Below is a small trained network, with its code and all its weights. Each question gives an input and a target symbol and asks what happens when units are switched off, that is, made to give their printed mean instead of their output.

import numpy as np


def w(rows, s, z=0):
    codes = np.array(rows[::2]) - 128.0
    scale = np.full(codes.shape[1], s)
    scale[-1] = z or s
    return codes * scale


def f(y):
    return np.maximum(y, 0)


def softmax(a):
    e = np.exp(a - a.max(-1, keepdims=True))
    return e / e.sum(-1, keepdims=True)


def log_softmax(a):
    a = a - a.max(-1, keepdims=True)
    return a - np.log(np.exp(a).sum(-1, keepdims=True))


def net(x, mask):
    ids = ['βγεηλπω'.index(c) for c in x.split()]
    T = len(ids)
    res = E[ids] + P[:T]
    q, k, v = (res @ M[0].T for M in (Q, K, V))
    z = softmax(np.where(np.tri(T) > 0, q @ k.T / 4**0.5, -1e9)) @ v
    res = res + np.where(mask[0], z, O[0][:, -1]) @ O[0][:, :-1]
    y = f(res @ A[0][:, :-1].T + A[0][:, -1])
    res = res + np.where(mask[1:13], y, B[0][:, -1]) @ B[0][:, :-1]
    return log_softmax(res[-1] @ U[:, :-1].T + U[:, -1])


Q, K, V, O, A, B = {}, {}, {}, {}, {}, {}
E = w([
[204,43,172,155,179,79,186,55,133],'β',
[218,198,146,181,142,198,100,71,81],'γ',
[120,126,85,204,166,213,224,180,123],'ε',
[85,149,197,151,220,189,100,164,121],'η',
[51,185,147,105,135,108,124,42,173],'λ',
[196,128,145,54,77,203,182,152,157],'π',
[251,161,146,82,169,53,63,124,193],'ω',
],0.012)
P = w([
[142,53,25,190,177,105,130,112,139],'0',
[157,76,254,157,47,164,124,118,113],'1',
[133,109,65,78,206,220,113,104,153],'2',
[140,144,230,172,60,166,147,133,154],'3',
[151,190,65,69,210,195,158,115,154],'4',
[122,206,213,168,58,150,169,150,187],'5',
[161,248,56,69,216,176,193,135,152],'6',
[105,208,213,182,44,162,184,135,194],'7',
],0.009)
Q[0] = w([
[97,169,115,50,218,191,130,9,215],'head 0',
[184,193,198,171,199,184,210,79,203],'head 0',
[121,160,254,200,86,137,144,114,227],'head 0',
[165,118,108,11,165,198,166,133,106],'head 0',
],0.0089)
K[0] = w([
[179,190,117,75,129,93,149,228,243],'head 0',
[98,254,99,79,100,195,230,197,207],'head 0',
[130,101,110,108,57,203,245,169,112],'head 0',
[138,235,160,54,139,81,59,65,231],'head 0',
],0.0087)
V[0] = w([
[154,88,55,78,73,107,188,165,204],'head 0',
[231,94,109,212,195,211,199,211,72],'head 0',
[98,138,137,157,184,72,84,58,105],'head 0',
[242,136,126,80,101,67,2,130,163],'head 0',
],0.0065)
O[0] = w([
[162,55,57,140,111,226,187,141,254,144],'head 0',
[183,122,74,118,65,79,164,225,100,254],'head 0',
[38,166,146,162,190,23,127,54,102,70],'head 0',
[170,230,181,211,130,102,122,140,224,105],'head 0',
],0.0079,0.0049)
A[0] = w([
[87,83,167,237,132,39,170,152,104,110],'neuron 0',
[88,155,198,147,92,194,151,107,193,131],'neuron 1',
[110,80,186,177,106,82,179,104,120,12],'neuron 2',
[211,128,41,208,163,104,146,119,129,151],'neuron 3',
[203,91,56,36,184,116,192,136,140,185],'neuron 4',
[170,82,172,150,31,173,153,187,180,64],'neuron 5',
[107,127,56,119,190,197,165,206,111,158],'neuron 6',
[189,163,213,143,76,167,98,119,153,140],'neuron 7',
[112,155,56,87,188,105,139,127,64,107],'neuron 8',
[101,141,55,152,255,200,70,73,203,153],'neuron 9',
[135,161,170,167,40,49,158,62,81,145],'neuron 10',
[99,162,215,173,99,180,80,164,57,2],'neuron 11',
],0.007,0.0034)
B[0] = w([
[20,78,150,68,181,199,167,187,141,152],'neuron 0',
[124,182,153,218,107,55,55,168,173,192],'neuron 1',
[145,131,155,89,135,205,190,156,136,139],'neuron 2',
[65,186,215,140,105,210,69,145,164,206],'neuron 3',
[71,115,86,198,90,136,33,122,85,242],'neuron 4',
[130,196,219,99,163,116,165,125,155,254],'neuron 5',
[219,162,104,101,131,61,82,85,73,213],'neuron 6',
[148,40,64,214,212,54,206,140,96,220],'neuron 7',
[101,157,161,235,253,61,201,9,85,156],'neuron 8',
[194,80,104,74,79,206,207,144,174,222],'neuron 9',
[119,138,154,98,88,164,109,34,32,167],'neuron 10',
[118,26,47,226,57,177,151,197,154,151],'neuron 11',
],0.0066,0.0095)
U = w([
[138,117,159,75,190,170,217,75,112,111],'β',
[139,105,76,225,100,92,119,80,103,3],'γ',
[157,113,117,48,44,201,83,139,127,247],'ε',
[42,87,128,163,153,179,108,192,141,103],'η',
[71,200,207,147,114,138,40,81,116,103],'λ',
[143,128,145,171,132,129,189,173,201,97],'π',
[157,137,133,123,213,1,94,107,106,187],'ω',
],0.0083,0.0038)

Each question gives the input, a string of symbols that net reads in full, and the target symbol t.
The units are the heads (4 rows each of Q, K, V and O) and the neurons (one row each of A and B). Each row of codes is followed by its name. A weight is (code - 128) times the scale printed after its matrix; where a second scale follows, it is the last column's (O, A, B and U).
mask holds one flag per unit, heads first, then neurons. A switched-off unit (its flag False) gives its mean, the last column of its rows in O or B, instead of its output. The means were averaged over made-up inputs and are rounded, as every weight is.
A unit's drop is (log p(t) with every unit on - log p(t) with that unit switched off) / (log p(t) with every unit on - log p(t) with every unit switched off).
The circuit of an input: a set's keep is (log p(t) with only the set's units on - log p(t) with every unit switched off) / (log p(t) with every unit on - log p(t) with every unit switched off). Starting from the 12 units with the biggest drops (on a tie, the unit counted first), units are removed one at a time, each time the one whose removal leaves the highest keep (on an exact tie, the one counted first), for as long as the keep stays at least 0.8.
circuit, biggest first: the units of the circuit, biggest drop first
top k neurons: the k neurons with the biggest drops, biggest first
drop when u is switched off: that unit's drop, to one decimal
input η ε η, target ω: circuit, biggest first => head 0; neuron 8
input λ β η, target β: circuit, biggest first => head 0; neuron 9; neuron 4
input λ λ λ γ β λ γ ω, target ω: circuit, biggest first => head 0; neuron 3
input ω ε ω γ β ε λ η, target ε: circuit, biggest first => head 0
input ε η ω ω π ε η, target ε: circuit, biggest first => head 0; neuron 6; neuron 7
input ω λ β ω, target ω: circuit, biggest first => head 0; neuron 7
input η ω λ ε λ, target β: circuit, biggest first => neuron 9; head 0
input β λ ε λ η, target β: top 4 neurons => neuron 9; neuron 1; neuron 4; neuron 8
input λ η λ, target β: circuit, biggest first => head 0; neuron 9
input λ ε γ γ, target ε: top 2 neurons => neuron 8; neuron 1
input β β γ λ η γ, target γ: circuit, biggest first => head 0; neuron 11; neuron 7
input η η λ η, target η: top 3 neurons => neuron 11; neuron 6; neuron 0
input ε γ γ β ε, target γ: circuit, biggest first => neuron 4; neuron 8; head 0
input η β ε γ β, target γ: circuit, biggest first => neuron 4; head 0
input λ η γ λ ω π π, target π: circuit, biggest first => head 0
input ω η γ η, target η: circuit, biggest first => head 0; neuron 11; neuron 0
input λ γ ε, target β: top 3 neurons => neuron 9; neuron 8; neuron 1
input γ β ε, target γ: circuit, biggest first => head 0; neuron 4; neuron 6
input η ω ε, target π: circuit, biggest first => head 0; neuron 9
input λ β β η γ, target ω: top 3 neurons => neuron 8; neuron 9; neuron 4
input β β γ, target λ: top 2 neurons => neuron 3; neuron 9
input γ ε β, target γ: top 2 neurons => neuron 4; neuron 5
input β λ γ, target β: top neuron => neuron 4
input ω ε ω λ γ π, target π: top 2 neurons => neuron 5; neuron 7
input β β π γ η γ, target π: top 2 neurons => neuron 7; neuron 5
input ω β ω γ, target γ: top 2 neurons => neuron 11; neuron 7
input π β β γ ε ω π λ, target π: top neuron => neuron 5
input β ε γ γ λ β, target ε: drop when head 0 is switched off => 1.0
input ω π η λ π β λ η, target π: drop when head 0 is switched off => 0.4
input π λ ω γ η λ, target π: drop when head 0 is switched off => 1.1
